Here is a tiny trained network, its code and every weight. The questions are about switching its units off for an input and a target symbol, where a switched-off unit gives its printed mean instead of its output.

import numpy as np


def w(rows, s, z=0):
    codes = np.array(rows[::2]) - 128.0
    scale = np.full(codes.shape[1], s)
    scale[-1] = z or s
    return codes * scale


def norm(h):
    return h / np.sqrt((h * h).mean(-1, keepdims=True) + 1e-5)


def f(y):
    return y / 2 * (1 + np.tanh(0.7978845608 * (y + 0.044715 * y**3)))


def softmax(a):
    e = np.exp(a - a.max(-1, keepdims=True))
    return e / e.sum(-1, keepdims=True)


def log_softmax(a):
    a = a - a.max(-1, keepdims=True)
    return a - np.log(np.exp(a).sum(-1, keepdims=True))


def net(x, mask):
    ids = ['ΓΠΣαδζλξτφψ'.index(c) for c in x.split()]
    T = len(ids)
    res = E[ids] + P[:T]
    r = norm(res)
    for j in range(2):
        rows = slice(4 * j, 4 * j + 4)
        q, k, v = (r @ M[0][rows].T for M in (Q, K, V))
        z = softmax(np.where(np.tri(T) > 0, q @ k.T / 4**0.5, -1e9)) @ v
        o = O[0][rows]
        res = res + np.where(mask[j], z, o[:, -1]) @ o[:, :-1]
    y = f(norm(res) @ A[0][:, :-1].T + A[0][:, -1])
    res = res + np.where(mask[2:18], y, B[0][:, -1]) @ B[0][:, :-1]
    return log_softmax(norm(res)[-1] @ U[:, :-1].T + U[:, -1])


Q, K, V, O, A, B = {}, {}, {}, {}, {}, {}
E = w([
[216,76,57,89,72,126,104,109],'Γ',
[170,195,125,122,152,174,68,174],'Π',
[249,143,58,100,110,123,97,123],'Σ',
[152,225,93,142,172,114,88,159],'α',
[113,153,96,118,54,76,72,154],'δ',
[102,178,84,19,153,163,147,86],'ζ',
[147,144,118,91,46,226,128,105],'λ',
[91,81,55,151,180,187,113,160],'ξ',
[198,162,194,20,96,105,92,145],'τ',
[83,142,106,37,205,38,129,126],'φ',
[181,30,120,72,178,125,63,185],'ψ',
],0.012)
P = w([
[88,121,139,147,155,150,19,20],'0',
[105,134,133,155,143,141,56,60],'1',
[107,137,124,145,132,143,80,88],'2',
[108,135,115,140,128,146,98,110],'3',
[111,139,114,137,124,141,117,128],'4',
[109,137,114,132,119,146,138,141],'5',
[115,139,113,133,109,140,153,160],'6',
[115,142,114,131,107,139,170,176],'7',
[117,142,109,129,101,136,186,195],'8',
[136,161,49,87,92,135,174,251],'9',
],0.011)
Q[0] = w([
[99,155,144,88,184,135,132,115],'H0',
[127,104,46,4,169,150,66,221],'H0',
[67,150,115,124,121,120,110,187],'H0',
[153,136,129,197,163,153,127,141],'H0',
[161,143,90,101,123,177,112,159],'H1',
[90,132,34,81,96,138,115,139],'H1',
[120,125,104,141,129,78,97,189],'H1',
[108,79,134,152,139,136,144,109],'H1',
],0.013)
K[0] = w([
[155,115,105,144,95,120,92,155],'H0',
[127,158,102,132,76,128,245,211],'H0',
[177,110,137,91,129,125,220,164],'H0',
[107,147,160,66,97,75,102,31],'H0',
[85,130,135,86,103,106,187,207],'H1',
[162,138,171,131,157,125,203,230],'H1',
[167,138,103,89,135,150,177,117],'H1',
[156,201,138,134,132,124,43,82],'H1',
],0.011)
V[0] = w([
[81,186,48,110,113,8,113,115],'H0',
[136,75,146,64,39,69,106,77],'H0',
[9,122,152,114,72,192,68,191],'H0',
[135,214,139,90,206,93,105,169],'H0',
[71,175,140,74,126,87,176,61],'H1',
[153,207,142,106,78,225,148,104],'H1',
[93,68,38,135,191,198,171,98],'H1',
[193,64,178,28,196,167,111,138],'H1',
],0.013)
O[0] = w([
[152,116,72,118,102,58,157,68,255],'H0',
[178,165,111,86,98,91,165,205,173],'H0',
[65,141,122,120,238,69,110,180,223],'H0',
[168,75,167,111,175,111,145,58,175],'H0',
[49,71,173,62,48,111,134,135,131],'H1',
[176,140,138,9,88,139,41,105,177],'H1',
[75,67,10,124,129,206,134,132,175],'H1',
[193,83,175,77,178,183,191,171,188],'H1',
],0.014,0.008)
A[0] = w([
[43,111,105,188,172,174,159,128,118],'N0',
[87,233,198,226,148,138,180,126,253],'N1',
[143,145,122,116,101,46,94,160,41],'N2',
[86,170,72,75,94,104,101,88,20],'N3',
[118,173,97,94,80,155,182,202,191],'N4',
[234,147,132,153,165,107,167,132,137],'N5',
[167,100,168,75,66,86,170,112,149],'N6',
[88,230,169,74,93,160,101,48,106],'N7',
[166,141,233,98,83,157,172,133,186],'N8',
[115,145,97,128,171,150,97,177,187],'N9',
[63,103,134,130,144,123,100,141,94],'N10',
[168,146,83,171,170,188,99,133,66],'N11',
[134,69,167,180,135,108,160,39,250],'N12',
[147,64,138,123,149,170,166,179,143],'N13',
[138,83,73,175,46,137,161,128,186],'N14',
[109,238,153,161,166,180,244,76,147],'N15',
],0.011,0.0038)
B[0] = w([
[131,170,170,98,111,98,150,126,190],'N0',
[163,95,48,118,202,88,152,158,135],'N1',
[132,112,119,84,148,166,163,122,192],'N2',
[145,101,112,153,133,162,110,114,211],'N3',
[119,86,142,186,80,94,124,121,213],'N4',
[99,148,111,179,130,110,128,117,221],'N5',
[119,134,145,127,169,151,166,102,254],'N6',
[203,124,102,174,57,103,116,156,167],'N7',
[76,154,119,149,118,180,167,105,181],'N8',
[95,147,153,111,102,142,134,123,204],'N9',
[128,138,154,133,130,119,137,94,146],'N10',
[112,161,169,160,111,140,131,114,184],'N11',
[97,83,175,185,95,113,98,203,188],'N12',
[144,112,110,97,130,162,118,129,189],'N13',
[94,163,160,116,160,146,154,104,184],'N14',
[217,8,114,130,130,143,95,182,139],'N15',
],0.014,0.0066)
U = w([
[142,159,74,160,24,154,186,202,146],'Γ',
[170,141,178,138,210,134,38,106,115],'Π',
[182,158,118,169,77,205,169,44,130],'Σ',
[142,88,163,221,91,102,68,78,234],'α',
[153,174,52,132,146,4,143,120,241],'δ',
[154,46,72,22,112,144,127,77,8],'ζ',
[133,131,110,89,94,118,25,255,169],'λ',
[37,146,38,169,179,195,88,97,118],'ξ',
[153,206,228,58,150,132,175,132,82],'τ',
[34,76,188,137,111,84,223,155,90],'φ',
[192,65,90,145,210,165,174,222,172],'ψ',
],0.0095,0.0012)

Each question gives the input, a string of symbols that net reads in full, and the target symbol t.
The units are the heads (4 rows each of Q, K, V and O) and the neurons (one row each of A and B). Each row of codes is followed by its name. A weight is (code - 128) times the scale printed after its matrix; where a second scale follows, it is the last column's (O, A, B and U).
mask holds one flag per unit, heads first, then neurons. A switched-off unit (its flag False) gives its mean, the last column of its rows in O or B, instead of its output. The means were averaged over made-up inputs and are rounded, as every weight is.
A unit's drop is (log p(t) with every unit on - log p(t) with that unit switched off) / (log p(t) with every unit on - log p(t) with every unit switched off).
The circuit of an input: a set's keep is (log p(t) with only the set's units on - log p(t) with every unit switched off) / (log p(t) with every unit on - log p(t) with every unit switched off). Starting from the 12 units with the biggest drops (on a tie, the unit counted first), units are removed one at a time, each time the one whose removal leaves the highest keep (on an exact tie, the one counted first), for as long as the keep stays at least 0.8.
circuit, biggest first: the units of the circuit, biggest drop first
most important unit: the unit with the biggest drop
k most important neurons: the k neurons with the biggest drops, biggest first
heads that matter: for each layer, one digit per head in row order, 1 if its drop is at least 0.15 and else 0, layers parted by /
drop of u: that unit's drop, to one decimal
input α α Π λ α, target λ: heads that matter -> 11
input φ δ ξ τ δ ξ ξ δ δ, target ξ: most important unit -> H1
input λ Σ Σ ξ δ Γ δ δ ψ, target δ: heads that matter -> 10
input Π δ Γ ξ ξ ψ λ ψ Σ ζ, target ψ: heads that matter -> 01
input ξ τ Π, target τ: heads that matter -> 10
input ξ λ Σ λ α, target λ: heads that matter -> 10
input Γ ψ φ δ ζ Π Σ ξ Γ, target ξ: heads that matter -> 01
input ζ Γ δ ζ δ ζ, target δ: heads that matter -> 10
input Γ φ δ δ Γ Σ, target δ: circuit, biggest first -> (H1 N5)
input τ ξ Σ Γ δ δ Σ Γ ζ, target Γ: 2 most important neurons -> (N7 N4)
input τ λ Π Γ Π λ δ ζ δ δ, target ζ: 3 most important neurons -> (N2 N3 N5)
input δ δ τ, target δ: heads that matter -> 00
input Π δ Σ ξ, target Σ: heads that matter -> 10
input δ ζ λ Σ α Σ τ ψ Γ φ, target Γ: most important unit -> H0
input ξ δ φ ψ Γ, target ψ: heads that matter -> 01
input Σ φ Γ ψ, target Γ: heads that matter -> 10
input Σ ζ ψ ζ α Π α, target α: heads that matter -> 10
input Σ ξ ψ Π ζ, target ψ: heads that matter -> 01
input δ Γ φ Γ ξ, target Γ: heads that matter -> 10
input δ δ φ τ, target φ: circuit, biggest first -> (H1)
input λ ζ δ δ ζ τ ζ Γ ζ α, target ζ: drop of H1 -> 0.6
input Γ δ φ Σ ζ α α ζ δ, target ζ: drop of H1 -> 0.6
input φ τ φ ψ ζ δ Γ α, target Γ: drop of H0 -> 1.4
input δ ζ φ φ ψ ψ δ τ Π, target τ: drop of N11 -> 0.0
